Below are the code and all the weights of a small trained network. Each question names an input and a class and asks about switching units off, where a switched-off unit gives its printed mean instead of its output.

import numpy as np


def w(rows, s, z=0):
    codes = np.array(rows[::2]) - 128.0
    scale = np.full(codes.shape[1], s)
    scale[-1] = z or s
    return codes * scale


def norm(h):
    return h / np.sqrt((h * h).mean(-1, keepdims=True) + 1e-5)


def f(y):
    return y / 2 * (1 + np.tanh(0.7978845608 * (y + 0.044715 * y**3)))


def log_softmax(a):
    a = a - a.max(-1, keepdims=True)
    return a - np.log(np.exp(a).sum(-1, keepdims=True))


def net(x, mask):
    res = np.array(x, float).reshape(1, 5) / 4 @ E
    u = 0
    for l in range(4):
        y = f(norm(res) @ A[l][:, :-1].T + A[l][:, -1])
        res = res + np.where(mask[u : u + 3], y, B[l][:, -1]) @ B[l][:, :-1]
        u += 3
    return log_softmax(norm(res)[-1] @ U[:, :-1].T + U[:, -1])


A, B = {}, {}
E = w([
[95,93,140,84,107,176],'x0',
[122,119,150,148,119,126],'x1',
[86,234,100,244,97,252],'x2',
[71,225,112,79,3,10],'x3',
[126,131,118,116,132,131],'x4',
],0.0045)
A[0] = w([
[230,66,104,172,154,212,253],'0.n1',
[112,190,142,198,194,254,22],'0.n2',
[106,165,59,183,131,192,107],'0.n3',
],0.0044,0.0019)
B[0] = w([
[135,97,90,170,230,124,251],'0.n1',
[36,36,1,181,23,67,227],'0.n2',
[136,149,95,141,63,196,183],'0.n3',
],0.0047,0.003)
A[1] = w([
[177,90,183,139,254,113,2],'1.n1',
[115,145,76,138,174,83,229],'1.n2',
[117,120,113,121,87,198,192],'1.n3',
],0.0078,0.0022)
B[1] = w([
[235,66,124,4,3,218,254],'1.n1',
[69,35,183,105,76,160,214],'1.n2',
[211,181,152,216,159,31,194],'1.n3',
],0.0055,0.0033)
A[2] = w([
[56,214,114,217,116,124,118],'2.n1',
[131,116,1,200,201,186,251],'2.n2',
[173,43,166,99,197,166,61],'2.n3',
],0.0061,0.0021)
B[2] = w([
[157,153,91,30,125,166,234],'2.n1',
[100,116,228,141,193,106,254],'2.n2',
[219,178,93,53,3,167,190],'2.n3',
],0.007,0.0044)
A[3] = w([
[118,71,165,219,223,176,255],'3.n1',
[110,75,143,44,151,32,221],'3.n2',
[73,92,125,105,138,2,188],'3.n3',
],0.0067,0.0012)
B[3] = w([
[70,96,2,107,241,94,236],'3.n1',
[120,122,212,243,177,112,252],'3.n2',
[141,128,195,214,191,145,221],'3.n3',
],0.0085,0.0046)
U = w([
[215,22,139,85,108,159,168],'0',
[127,126,243,240,152,64,4],'1',
[67,74,14,172,241,145,87],'2',
[105,248,75,135,77,128,219],'3',
],0.012,0.00045)

Each question gives the input, the list of numbers given to net, and the class t.
The units are the neurons (one row each of A and B). Each row of codes is followed by its name. A weight is (code - 128) times the scale printed after its matrix; where a second scale follows, it is the last column's (A, B and U).
mask holds one flag per neuron, layer by layer. A switched-off neuron (its flag False) gives its mean, the last column of its row in B, instead of its output. The means were averaged over made-up inputs and are rounded, as every weight is.
A unit's drop is (log p(t) with every unit on - log p(t) with that unit switched off) / (log p(t) with every unit on - log p(t) with every unit switched off).
The circuit of an input: a set's keep is (log p(t) with only the set's units on - log p(t) with every unit switched off) / (log p(t) with every unit on - log p(t) with every unit switched off). Starting from all 12 units, units are removed one at a time, each time the one whose removal leaves the highest keep (on an exact tie, the one counted first), for as long as the keep stays at least 0.8.
circuit, biggest first: the units of the circuit, biggest drop first
unit that matters most: the unit with the biggest drop
k most important neurons: the k neurons with the biggest drops, biggest first
drop when u is switched off: that unit's drop, to one decimal
input [3,-8,0,-7,8], class 0: circuit, biggest first	(2.n3)
input [-2,-6,-6,1,-6], class 1: 3 most important neurons	(3.n2, 0.n1, 2.n1)
input [-4,-2,-8,1,8], class 1: 3 most important neurons	(3.n2, 0.n1, 2.n1)
input [-7,0,0,-5,3], class 0: 2 most important neurons	(1.n1, 2.n3)
input [7,-8,-4,1,-6], class 1: 3 most important neurons	(0.n1, 1.n1, 3.n2)
input [-7,-7,1,2,4], class 3: 2 most important neurons	(2.n2, 3.n1)
input [8,-6,6,1,-5], class 3: 4 most important neurons	(2.n1, 3.n1, 3.n2, 1.n3)
input [2,1,-7,1,-6], class 1: 2 most important neurons	(3.n2, 0.n1)
input [-4,7,1,0,0], class 2: 2 most important neurons	(2.n3, 3.n1)
input [1,-2,-1,1,8], class 1: 2 most important neurons	(0.n1, 1.n1)
input [-8,4,1,6,-7], class 3: 2 most important neurons	(2.n2, 2.n1)
input [1,2,1,4,7], class 3: drop when 2.n2 is switched off	1.8
input [8,6,8,1,-2], class 3: drop when 1.n3 is switched off	0.2
input [-6,-2,-2,8,8], class 1: drop when 3.n2 is switched off	0.0
input [-2,4,3,1,3], class 3: unit that matters most	2.n1
